Rows near named flat spaces through zero (a row that begins with a name and a colon came from that space)
pq-fh: [ -33   94   12  -30   -5   80  -42   98   23  -62  -10  -22  -62  -46
  -73   78  -65 -255 -161 -155 -187   38   76  -45 -231]
bc-dn: [  73 -158  -24   58   80   54  170  -85  -84 -135  167   90 -112  186
   42  -95  -37  424  233  130  242 -150 -326  -91  196]
zz-ll: [ -28  -52   34  104   49   12   49 -114   54  -57   60   -4   29   42
  -22  100  -43  133  116  116   81  -16    9   16   22]
bc-dn: [   9   80  -40  -58   10 -128 -185  -16   95  223  -52  -65   53 -128
  -59  -31   73  -93  -94  -22   53  -51   68  171   -4]
pq-fh: [ -47   57   48   60   46  140  152   62 -100 -219  -20  262  -24  118
  -69   46   38  -16  -89  -29  -63  110  -82 -204  -77]
zt-lq: [ -73  100   29 -114  156  -98   59   66 -120  -50 -119  -16   94  -90
  -15  110  -49   85 -126  -45  -48   -9   90   32  135]
jj-lg: [ -59    5   28 -152  128  -32  118   31  -31   17    9 -107   -2   17
   -8   81  -78  195  134  -13   88   27  -59  -46  132]
zz-ll: [  63  -58   43  -87 -133  -83 -236  -12   81   52    9 -489 -150 -210
   71  102 -212 -183  -82 -136 -237 -233  127  230 -144]
zz-ll: [ -87   15  -71   49  -22   19    0 -122  -74  184   34  -63  105    0
 -129  101  134   22    4   -5  -15 -117  -69   35  111]
zt-lq: [ 130   52   38  -14 -273  126 -175   12   21   42   76 -321 -139  -96
 -120  -52   65 -392   82 -183 -274 -163   86  109 -281]
zt-lq: [ -59  -14  -24  134  -68  133  195  -21    2   23  127  165  -71  124
  -63  -84   74  -76   51 -101    0   19 -159 -169  -42]
jj-lg: [  67  -35  -61    0    8    2  -86   85   -9  -44    3  167   -1   20
  116 -104   23  -92 -111   12   60  109    6  -39  -80]
zz-ll: [  -6  -53  128   90   -8 -167 -101  -64   39  -58 -157  174  -68  -88
  116   27   40   65 -287   42   56  -15  -78   70   67]
zz-ll: [ 110  103  138  238 -202  288  -43 -142  -93 -201   88  -46 -223  -97
 -302  -46  331 -185  221 -161 -215 -288 -107  -11 -105]
zz-ll: [   2    9  -50  -46   28  -27 -133   13   -2   42  -13  -41    0  -29
  -17   69  -39  -43 -165  -12  -29  -55  -20   56  -69]
pq-fh: [  44  -49  -47 -164   97 -117   57   75   16   49  -42    9   55   69
  137 -132  -94  267  131  136  198   97  -18   -5  181]
jj-lg: [  60   -9    7   90 -284   92 -169 -107   46  138   46 -275  -51  -94
  -90  -14  131 -285  102  -79 -215 -150   75  118 -135]
pq-fh: [ 175  -96 -128  100 -175  -14 -111 -167  -19  218  176 -231   60  -46
    1 -247  178   34  363   86  109 -273   26  225  161]
zt-lq: [-114   37  -71 -315   96 -299  185  130   18  390  -44 -274  240  -83
  158  -69 -159   48  119  -79  105  135  246  118  274]
zt-lq: [-131   88   -5  -67  153  -58   90  -16  -11   65 -106   31  132    0
  -88  119   -7  190   -3   67   47   55   23  -20  171]
zt-lq: [ 154  -13   94   71  -69  -71    5  -22  -67 -119   77  -28  -31  -58
   44 -126   39  -70   59  -31   25 -151   76  155  -25]
bc-dn: [ -44   32  -47   77    0  171  133  -16    5  -42   64   94  -58  113
 -131  -35   25   53  106  -14  -37  -15 -126 -156  -12]
pq-fh: [ -82  -33  -41   87   56   53  288  -21 -104  -28  105  215   97  202
  -16   -6    9  122   44   39   95   58 -114 -152   86]
jj-lg: [  12   93   23 -112  115  -60  -93   49   22   -6  -26  -47   66  -46
  -70  105  -41  -40  -59   13   40   35  108   90  -98]
pq-fh: [ -28   52   13   19  -72   64   63   18   20   17   43  -49  -19   32
  -88   19  -31 -158  -15  -90 -128  -15   31  -24 -135]
bc-dn: [  21  -73   43   34 -186   97  138  -50  -28   74  167 -146   -9  100
  -13  -25   69 -131  270  -57  -20   17  -19  -45  -66]
bc-dn: [ -56  -43   61  192  -64  115  113  -86   53  -74   56  170  -94   81
  -42   12   69  -20   26  -15   -1   35 -128 -136  -52]
pq-fh: [  97   32 -101    6 -140  -11 -148  -28   80  202   10 -130   69  -56
  -38 -186  101 -125  139   41  -20  -63  130  143  -10]
jj-lg: [-67   6  -9  30  70   6 165  14 -56 -29  62  11  78  -4  27  31 -35 -11
  71 -53   2  45  96 -43  62]
zt-lq: [ -38  197  -29 -106  179   -1  -91   50 -113  -42 -144  -96  134 -216
 -132   99   84   19   21  -38 -102  -37  224   77  143]
zt-lq: [ -66  -40  -36  -68  255 -115  210  113  -38 -109    2  240   95  104
  171   -3 -191  227  -88   72  205  180    3 -105  120]
pq-fh: [ -40   16  -13   26   19   90  109   27  -50  -79   56   72  -13  101
  -59   53  -48  -24  -51  -37  -58    8  -63 -101  -84]
zt-lq: [ -69  -37   27  -97 -131  -24  -87  -10   35  168  -30 -329  -32 -109
   37  140  -52 -171  -22 -126 -179  -11   67   51  -43]
bc-dn: [ -60  -31  -47   72   66   24   47  -25   10  -14    7  155  -26   47
    9    5   -6  100  -80   18   55    7 -122  -87   56]
jj-lg: [ -10   85  -82   -6 -126  161 -281  -21   52  160  -39  -58  -66  -55
 -197   58  193 -253 -110  -81 -157  -31  -84  -20 -188]
jj-lg: [  42 -144 -119   80 -251  108   -7  -74    2  252  211 -129  -31   66
   51 -151  149 -195  210  -81   11  -40 -102  -31  -30]
bc-dn: [ 108  -75   -3    7 -234  -36 -229  -94  137  225   93 -335   -2  -86
   24  -34   45 -241  159    5  -29  -76  136  214 -150]
jj-lg: [ -81  -67 -129 -130  153   30  301  182  -84  -57  115  133  142  265
  151   16 -265   82    0   39   84  261   18 -220  -34]
zt-lq: [ -92   54  -88  -49   88  118   10   97    2  -67   -1  -53  -41  -17
  -44  113 -162  -81 -113 -107 -185   24   41 -113 -108]
zz-ll: [  10  -33   34   80 -132   42  -24  -97  -85   49  -11  -16  -36  -36
  -31  -24  206  -11   52  -34  -37  -95 -110   -1  107]
zz-ll: [  67 -110  -48   64 -243  167 -128  -44  -24   62   11   81  -60  136
   16  -74  212 -101   35   68  -28   78 -194 -128  -92]
zt-lq: [ -98  -70   41  137  -29  -31  -57 -193  109   88  -53  -10    7  -14
  -33  151   40  134  -21  121   37  -38  -76   34   88]
pq-fh: [  91  -60  -14    9  -15   13  -28  -19   17   -1   80   -3  -12   22
   51 -103   56   46  188   62  138   15  -14   18   22]
zz-ll: [ -33  -21   -3  111 -112  -16 -182 -100   50  122  -16 -128 -100 -201
   -8   39   89 -180 -140 -144 -135 -169  -10  103   -5]
bc-dn: [  92  -27   94  164  -51   52 -117 -122   24 -205   27  -74  -51  -64
  -43   80    1  -14   63   87  -70 -140   92  116 -101]
bc-dn: [ -53  119   86   56  142  104  -45   47   19 -309 -119   58 -140 -151
  -88  143  -85  -17 -143  -90 -196  -26   73  -71  -81]
zt-lq: [-224   31  -30    1  244   57  377  114 -106 -114  -47  471   87  207
   29   65  -29  199 -142   -5  122  306 -165 -365  143]
bc-dn: [-142  186  -46 -150    8  172   73  104 -144  182 -136  165  109   13
 -187   -4  395 -104  103 -126  -24  279  -84 -268  135]
jj-lg: [ 107 -103  -75   55 -176    2 -313  -39  243  115   67 -155  -86   -8
   66  -31 -121 -236  -94   63  -54  -30   65  138 -319]
zt-lq: [ -55  -94  -21   28   43  -51   79  -13   30   -1  -30  189    2  137
   99    2  -79  184 -123  112  115   83 -155  -93   66]
jj-lg: [  -2 -172  -15   10 -135  -25   23  -35   -7   50   71 -181  -10   51
  169   44 -135  -31    9   10  -66  -18    3   15  -19]
bc-dn: [ 127  149   26  -31  -94  174 -153  -22 -147  -13   -7 -131  -16 -141
 -226  -77  374 -129  293  -82  -83 -115   36   44   34]
jj-lg: [  93  -10   42  -21  -16  -22 -169  -67   49  -22  -37 -169 -116 -119
  -28  -25   24  120  110   40   13 -169  -36  122   66]
zz-ll: [ -29   95   14   54  179   22   68  -31   64  -89   14   96   25  -25
 -121   15   -4  141  125   55  105   -3   51   -3   53]
zz-ll: [ -12   62   21 -102  -34  -58   21  110   22   83  -33  -31   18  -42
   31  -50  -18 -190  -66 -120  -53  101  104    8  -77]
zt-lq: [ 117  -29   38  -79 -148  -72  -17   18  -68   70  -38  -27    9   52
   52 -159  101   16   52   42   41  -26  -60   63   57]
pq-fh: [-171  -79  -16   91   91   55  187  -10  -11   -4  -64  476  111  216
   89   59  133  159  -70  145  215  384 -180 -314  117]
pq-fh: [  32  -77   -8  111 -108  -35 -169  -99   58   15   82 -228  -67  -98
   23  106 -133 -166 -161  -52 -158 -234   64  186 -163]
pq-fh: [ -72   29    0 -225 -185 -177 -169 -117   58  516  -38 -685   42 -215
 -110  142    2  -92   93 -141 -162 -268   69  305  128]
bc-dn: [ -63 -247  -43  -90    8 -230  205   43  -22  141   40  108  145  236
  357  -10 -217  184 -130  143  237  218  -90  -57  122]
zz-ll: [-147   99   23  100 -126   99   81 -119  -73  243    3  -20   90  -87
 -195   56  372 -199  136 -163  -82   13   -6  -57  122]
bc-dn: [  -4  -58   46 -171 -135 -196 -198  -33   25  325 -116 -337  -53 -246
  129  -21  115  -50   13 -126   -3  -71   -6  170  206]
zz-ll: [ -29  123  -39 -134  100   38  128   26  -97   85   82 -265   87  -94
 -141    6   32   40  332 -113  -18  -90  131   42  158]
bc-dn: [ -95  221  -48 -191  177  -64  -32  116 -111  132 -113   38  240  -93
 -141  118  128 -117 -119  -72    6  138  176   32   36]
bc-dn: [ 196  -34  170   25  -38   -9    3   25 -144 -320   71  -76 -100  -78
   86  -56    3  -46  116  -48  -20 -124   87  103  -57]
pq-fh: [  47  -88  -39 -102 -134 -117 -246 -136   96  294   38 -485  -16 -104
  -11   83  -65   25   87   38  -26 -245    1  268   28]
jj-lg: [  14  191    0   65   60   85 -195  -27  -11  -57  -79  -81  -25 -297
 -190   17  189 -152   39 -127 -157 -144  182  102   21]
zz-ll: [ -15  -23  -38 -160  192 -100   58  100  -33  -43  -13  -43   74   -8
  132   32 -175  173   33   47  112   90   84    0  113]
zz-ll: [ 76 -15 -21 -17  69 -22  16  11 -55 -78  17 104   7  70  14 -81   2 170
  30  96 126 -39 -82   7  66]
pq-fh: [ -97   49  -61  157  -58  137  -33  -39  104  100   71   85  -21  -32
 -112   35  101 -289  -67 -128  -95   54   24  -79 -174]
zt-lq: [  25   -8   23   24   17  136  208   13  -94 -155  117   57  -29  154
  -62  -28   -7   99  202   11   26   -1  -92 -131   -4]
jj-lg: [  16   13  115   25 -153  -70  145  -56  -79  101   -3  -91   10  -67
    0 -125  174  -40  177 -101  -15  -79   18   65  176]
pq-fh: [ -55   30   20  -70   40 -110   25  -14   33  118  -80  -55   54  -49
    0   12   -4   99   14   18   47   10   26   52  139]
jj-lg: [  93   21   13  133  -41  109  -48  -59    6 -140   71   22    2   15
  -89  -25   58  -60  122   69  -29  -64   78   40 -117]
jj-lg: [  1  27  54 -27   8 -51  -5  -1   7  37 -24  62  10   7 -25   4  68  -6
 -34   0  76  40 -38  16  -6]
[  22   46   74   94  136   -5    9  -37  -25 -228 -112  246  -27  -22
  -34  -14   66  234  -30  119   89  -17  -53  -27  125]	pq-fh
[  84 -142  113   28  109  -69   25   11   30 -329    5  126  -27  124
  192   88 -240  215  -48  221  143  102   13   -6  -88]	jj-lg
[ -21 -122  -82   -8  -69   21  176   86  108   51  120  138   44  309
  132  -67 -226  -53  -47   91   67  230  -47 -150 -210]	jj-lg
[ 134   86   67   11  -50  125 -151   77   23 -303   73 -290 -131 -121
  -90  105 -232 -314  -42 -124 -341 -175  270  132 -404]	zt-lq
[ 104  -82  -60   95 -273  116 -327 -167   43  195   64 -319 -139 -170
  -56  -59  234 -173  173  -63 -123 -246  -65  133  -10]	zt-lq
[-114   -9   36  209  135   73  309   38  -66 -266    7  489   62  136
   79    0    3   44 -103   23   66  236   -3 -255   27]	jj-lg
[  62 -129  -45   61  -24  -79   41  -70   16   36   48   87  -14  110
  105 -140  -32  227   33  140  169  -81 -155   30  132]	zt-lq
[  62  139  -30  -19  220   68  109   51  -90 -263   56   94  103  118
 -183   40 -129  176   61  128   28  -81   82   18  -66]	bc-dn
[ -39  -28  -33  -11  230  -66   55   62 -125 -155  -76  300   45   11
  131   13   -5  232 -173   61  161   90  -88 -100  187]	zz-ll
[  -1 -195 -115  -58  -12 -172  -16   15  127  184   88 -138   38   42
  276  -52 -267   45  -39   66  117   43   47   82   16]	pq-fh
[ 146   18   20   84 -313   25  -85  -46  -52  167   61 -136   -7 -124
  -16 -260  310 -337  192 -140  -95 -115  103  135  -10]	jj-lg
[-148   -6 -104 -137  155  -75  292  164  -65   25   29  114  137  203
   97   65 -306   68 -219  -24    2  157   -2 -142   -8]	pq-fh
[ 148   23  -62 -163  -36    4 -174   39   23   52   20 -304  -46  -62
  -39  -94  -60   35  185   28  -33 -149   58  143  -19]	jj-lg
[-114  -96   70  -71   67 -219  228   15  -72   95  -73  159  107   83
  202   17  -25  204 -104   39  197  163  -96  -59  254]	zt-lq
[  71  -13   53    8 -152   43   54  -93  -66  123   71  -43  -11   71
 -100 -114  253   42  271   14  103  -69 -155    9   98]	zt-lq
[ -40 -165   30  240 -145   76 -283 -151  195  -52  -26   57 -196  -29
   69  184  -38 -144 -308   43 -115  -17 -135  -24 -247]	zt-lq

Rows near named flat spaces through zero (a row that begins with a name and a colon came from that space)
mc_sm: [-158    4  -68  182   77  -19  -41 -154  201   35  -12  -87   44  -30
  -91   99  -24   15   -5  -19  -31  -19  -83   45 -124]
mc_sm: [  25   94 -178  185   63  -61   93  -65 -113 -106   34 -209  -45 -189
  163   17   38  -64   53  -25 -161  112  -48   23   46]
mc_sm: [  35  359 -421  113  180 -295 -154  -39   -5  -55   12 -475   35 -155
  255 -147  278  234  104  -99 -136    8 -394  -63 -391]
mc_sm: [-121 -193  221  -67  -69  120  -20   23   49   35  -59    0  166  -60
  -46   88 -103  -69  -87    7   57  -55   70    9   85]
mc_sm: [ 136  205 -219  -66   50 -189   -8   38   34   -9   37  -56  -16   78
   74 -126   90  188   91  -18  -53   27 -158  -20 -128]
pm_tp: [ -59 -216  130   42  -54  103   95  -24   56   80  -33  171   49   46
  -96   73 -136  -91  -77  101  -22   20  145   26  131]
mc_sm: [-104 -142   63   19   -2  -31   58   47  282   50  -55  121  175  177
 -162   25 -107  108   -4  119   22   -3  -47   33  -39]
hq_rn: [  83 -153  228 -136 -148  162   86   62 -154  -74   39   48   33  -78
   -2   68 -154 -163  -29   14   41   47  223   44  236]
ct_lp: [-155  114 -210  165  187 -132 -106 -130  192   16   -6 -116  -32    9
  -69  -22  139  134   37   -4   -2  -52 -273   19 -344]
pm_tp: [  88   34  -44  110 -127    7  -32  -55    1  203  -55  -79  115  -15
  143   62  -73  -35  -79  -59 -183   31  193  -98  165]
hq_rn: [ -69 -115  188  -74  -54  102   27  -21   97   17  -27  151    8   85
 -170   99 -149  -41  -51   -9  123  -62  112   47  120]
mc_sm: [ -81    3  -86   46   56  -77  -26  -11    6   56  -77 -178  128 -128
  148  -20   61   52  -50  -21 -100  -25 -130  -49  -40]
sc_jz: [  -5 -130  144   40  -90   92  -31   65  104  -38   39   24  112   95
 -140   39  -71  -35   30  110   61   50   94   33  -93]
ct_lp: [  -2  -22  240 -195  -70   71   55  171   68 -194   29  154   10  136
 -161   32  -98    8   93  -33  225  -23   41   68  157]
sc_jz: [ -68  105 -180   22  127 -193   30    7   88  -71  -62 -257  112  -76
  100  -46   49  178   27  -24  -49  -16 -276    8 -121]
hq_rn: [ 299   96  160 -128 -291  133  102   25   -7    8  131  249  -40  150
  -55  131 -265 -129   88 -129  -23  117  440   35  479]
hq_rn: [-128 -208  121   38    0   71   24   34  137   33  -11  153  105   57
 -124   22  -32  -31  -14  129   16   13   -1   31  -43]
pm_tp: [  68   67  -37 -286   73  -48  227   -2 -183 -227  116   44 -102 -254
  122  -24  -39  -43  102 -114  -29   59 -129  140  277]
pm_tp: [ 179  180 -180  119  -16   23   73 -146 -345   51   52  -17 -276 -193
  255   18   49 -195  -21 -144 -207   81  195  -53  291]
sc_jz: [ 168  312 -176  -76  -24 -195  -17    2  255  -47   75  -50   31  216
  -80  -15  -63  250  163 -106   20   26  -90   40  -70]
ct_lp: [   6  217 -294  -98  141 -262  -90    6   74   76  -17 -167  105  -74
  202 -164  205  256   52  -76 -127  -42 -360  -62 -215]
hq_rn: [ 106   63  -48    3  -20   27  -66  -49 -173  102   -4   46 -175   30
   46  -44   64  -45  -64  -23    0  -35  113  -71  -13]
pm_tp: [  93  -63  122   35  -69  209   69  -80 -310  -27   61  187 -313  -56
  -25   68  -49 -284  -56  -18   41   30  312   16  239]
ct_lp: [-182  -50   12   62   93  -24  -88  -10   35   10 -118 -178   69  -62
    8    4   66   51  -86    3   67 -109 -149  -37 -162]
pm_tp: [ 105  191  -28  -85  -57    2  -15   -9 -200   14   -5  -71  -74 -147
  224   20   27  -69   -5 -226  -65  -21   92  -69  294]
mc_sm: [-131   51 -132   53  162 -142  -71    9   54  -23  -99 -197   22   -5
   23  -81  135  164  -30   27   53  -93 -277  -34 -277]
hq_rn: [   9  113 -166  -25  134 -113   24  -20 -170  -95  -15 -182 -110 -145
  141  -87  121   52    1  -37  -14  -22 -188   -3  -89]
pm_tp: [-232 -209  103   19  191   58   58  -20   38 -194   -1  105 -159   37
 -286   -9   28  -18   -8  175  248  -67 -187  136 -271]
hq_rn: [-313 -261  178  161   68  125 -110  -84  202  169 -156  159    3  157
 -270   87  -19  -26 -177  115  165 -170   16  -26 -179]
hq_rn: [ 179 -104  186 -133 -177  181  111   31 -240   15   62  221 -106  -21
   28   46 -137 -214  -39   -9  -12   64  344    6  361]
mc_sm: [ -19  139  -53   81   20   15 -262 -107  -49   45   -8 -262  -65  -55
    6   13  119   10  -46  -97   82 -102  -28  -61 -295]
mc_sm: [  36    6  -28   70   -9   61   55  -95 -207   27   -6  -27 -129 -149
  119   47  -14 -151  -66  -59  -86   20  129  -18  181]
ct_lp: [ -88   57 -103 -147  169 -119   18  -71   63  -30   -9   37  -91  -10
  -65  -59   52  140    1  -32   85 -101 -258   62 -136]
sc_jz: [-220  -37  -87  232  133 -105  -47   21  298  -34  -61 -115  156   87
 -106   -8   79  143   50  114    6   -2 -251   12 -306]
sc_jz: [ -47    8 -173   57  132  -43  -64 -113 -251  142  -69 -104 -128 -211
  218  -94  196  -42 -135  -13 -121  -66 -105  -94 -105]
ct_lp: [ -51  -70   43  -72   40   19    8  -17  -93  -63  -21 -117    5 -128
   19    3   -9  -22  -52    7   53  -41  -63   31  -48]
mc_sm: [ -28  112  -96   16  108  -95 -103  -22   38  -60  -30 -143  -99   94
  -95  -57   84  144    1   10  150  -92 -166    0 -312]
mc_sm: [  70   10  177 -321  -18   61  -26   87 -125 -150   40   96 -153   74
 -140  -45  -25   22   10  -37  289 -105    3   55  -24]
ct_lp: [  61   42   -1 -143  -22  -90   26  115   99  -22   -9   41   90  126
  -21  -63  -24  147   50   13   41   -6  -73   -1   -2]
pm_tp: [ -37 -114  174  -15  -71  103 -107   69   -5   38  -52   10   47   84
  -84   12   -9  -30  -69   50  125  -65   96  -47  -78]
sc_jz: [  61 -105   37  147  -69  121  -10  -48  -76   25   71   45  -59    5
  -53   31  -20 -150   -9  111  -48   92  185   11  -59]
sc_jz: [ 107  -43   43   58  -78  133  161  -45 -151  -21  113  254 -165  -53
   24   63  -71 -234   48   -4 -116  139  251   47  332]
pm_tp: [ -28 -154  274 -168  -57  251   88  -90 -204  -99   77  209 -199 -150
 -113  135 -143 -275  -51  -75  142  -33  220  114  289]
hq_rn: [ 168  182 -100   66  -66  -16 -139  -41  -78  112   10  -41 -132  120
   32  -33   60   22  -15  -59   -5  -19  135  -96  -82]
ct_lp: [  58  109 -111  -37   -1 -129  -58   62   87    6    1 -155  144   22
   79  -69   51  154   55  -10  -51   16 -130  -32 -134]
pm_tp: [ -11   93  -93  -39  134  -70  -45   15 -125 -176   32 -171 -131  -78
   12  -93  145   57   49    7  111  -33 -210   32 -253]
sc_jz: [ 103  231 -291  -51   83 -206 -108  -27  -53  193  -45  -55  -49   20
  207 -167  200  188  -25  -76 -130  -61 -166 -132 -133]
sc_jz: [ -65  -70   -3 -216   82  -56   20  -48   70   65  -17  112   16   -6
  -64  -47  -14  105  -52   15   49  -92 -157   47  -72]
ct_lp: [  10  -34   40  -33  -28   -7    2  103    9 -116   36 -130  144  -62
   37  -22    7   16   66   43   -3   60  -62   26  -64]
hq_rn: [ 120  132  -12  -63  -86  -44  145   60   33 -115   60   -8   71  -29
   88   56 -121    1  122 -117  -85  105   63   46  323]
hq_rn: [ 24  -5  35 -35 -72  49 -65 -30 -17 167 -15  90  32 -14  66  16   5 -46
 -55 -63 -71 -27 111 -66 113]
hq_rn: [ 104  116  -65 -148   -7  -63 -229   26 -162  172  -82 -121  -52   45
  115 -142  160  124 -119  -51   69 -153  -38 -155 -223]
pm_tp: [ -56   36 -302  112  198 -140  129 -109  -67   48   37   57  -85 -197
  194  -99  171   -3   37   33 -268   88 -227   13   -5]
ct_lp: [  11 -101  135   89 -111   93   62   79  153 -122   97   53  141   66
 -128   85 -120  -76  121   89   -5  142  117   83   47]
sc_jz: [  -1    7   82   80  -23  143    5 -130  -99    0   21  133 -253   25
 -117  111  -66 -171  -46  -67   89  -34  211   26  135]
ct_lp: [ -64   27   -9  112  -16    0  -31   48  111   84  -17  108   84   36
   59    7   72  -14   45  -35 -102   29    8  -64  103]
sc_jz: [-226  -75  -33  168  116 -112   74   72  374  -94  -52   -9  206  125
 -146   18  -13  155   93  121    9   32 -247   64 -146]
pm_tp: [ -63   37   77  -71   22  -14   72   16  103 -127  -27   15  -16   59
 -114   70 -108   49   31  -70  138  -51  -39   69  112]
sc_jz: [  79   66 -228  -36   96 -108  153 -105 -172  -18   58  -67  -75 -241
  211  -56   36  -20   15  -27 -211   85 -111   43   95]
ct_lp: [-22  57  50  54 -39  19 -43  43 141 -84  48 -21  68  58 -76  51 -15   8
 101 -34  43  34   3  28 -19]
[ -49 -105   68   64   24  113 -164  -86 -161  151  -90   24 -194   65
  -90  -21   77  -71 -190   68  140 -146  107  -86 -218]	hq_rn
[ -72  -12   -2 -226   88 -116  188   48   96 -218   26  -91  150 -155
   20    7 -101  110   87  -40   16   19 -260  146  105]	mc_sm
[   8 -196  238  -71 -106  164  104   34  -63  -65    8  119   -3   11
 -114   90 -178 -143  -47   59   92   20  206   63  190]	sc_jz
[ 127  150  -22  -32  -73  -53    2   40    9  -91   10 -166   29   49
   18   27  -81   68   52  -77   37   20   46    5   47]	sc_jz
[ -82 -109  -87  212   69   -3 -132  -44  -56  148  -87 -125    3   -3
   33  -71  146    2 -124  153  -49  -36  -46  -98 -329]	sc_jz
[  35  -28   44  -33  -18  111  172 -129 -256  -73   43   20 -162 -259
  106  113 -118 -232  -45 -112  -73   44  163   71  374]	mc_sm
[ -62   22 -160  105   84 -111  -79  -51  163   63    6 -117  112    2
   -3  -49   88  123   26   68  -84   15 -186   -3 -294]	pm_tp
[ 42  53 -38   0 -40 -37 -33  33  -1 102 -41   1  57  23 102 -27  30  34
 -20 -41 -75  -7  29 -77  72]	ct_lp
[-107 -288  411 -106 -125  251  -18   63  -57  -18  -94  101   20   61
 -197  123 -179 -152 -156   49  259 -119  241   12  127]	pm_tp
[  79   41  -81   49   -4  -54   46   77  -43 -100   55 -103   51  -44
   92  -54   46   12   90   50  -85  110  -46    8  -36]	hq_rn
[ -19  171  -49 -158   55  -88   83  -65   80 -149   48  -88    5 -124
   16   71  -85   68   90 -196   27  -22 -143  108  160]	pm_tp
[-119  -25 -149  153  133   -5  -64 -141 -102  207  -53   86 -133 -115
  120  -52  192  -70 -105    4 -143  -51  -66  -87  -68]	hq_rn
[-110 -196  228 -255  -26   25   93  140  103 -109  -44   22  233  -34
  -68   22 -134   55  -12   38  118  -44  -95   77  100]	mc_sm
[ -25  119 -160   65   64 -180   57   61  265 -117   45 -119  187   37
    5  -26   14  180  170   15  -86   96 -236   59 -105]	sc_jz
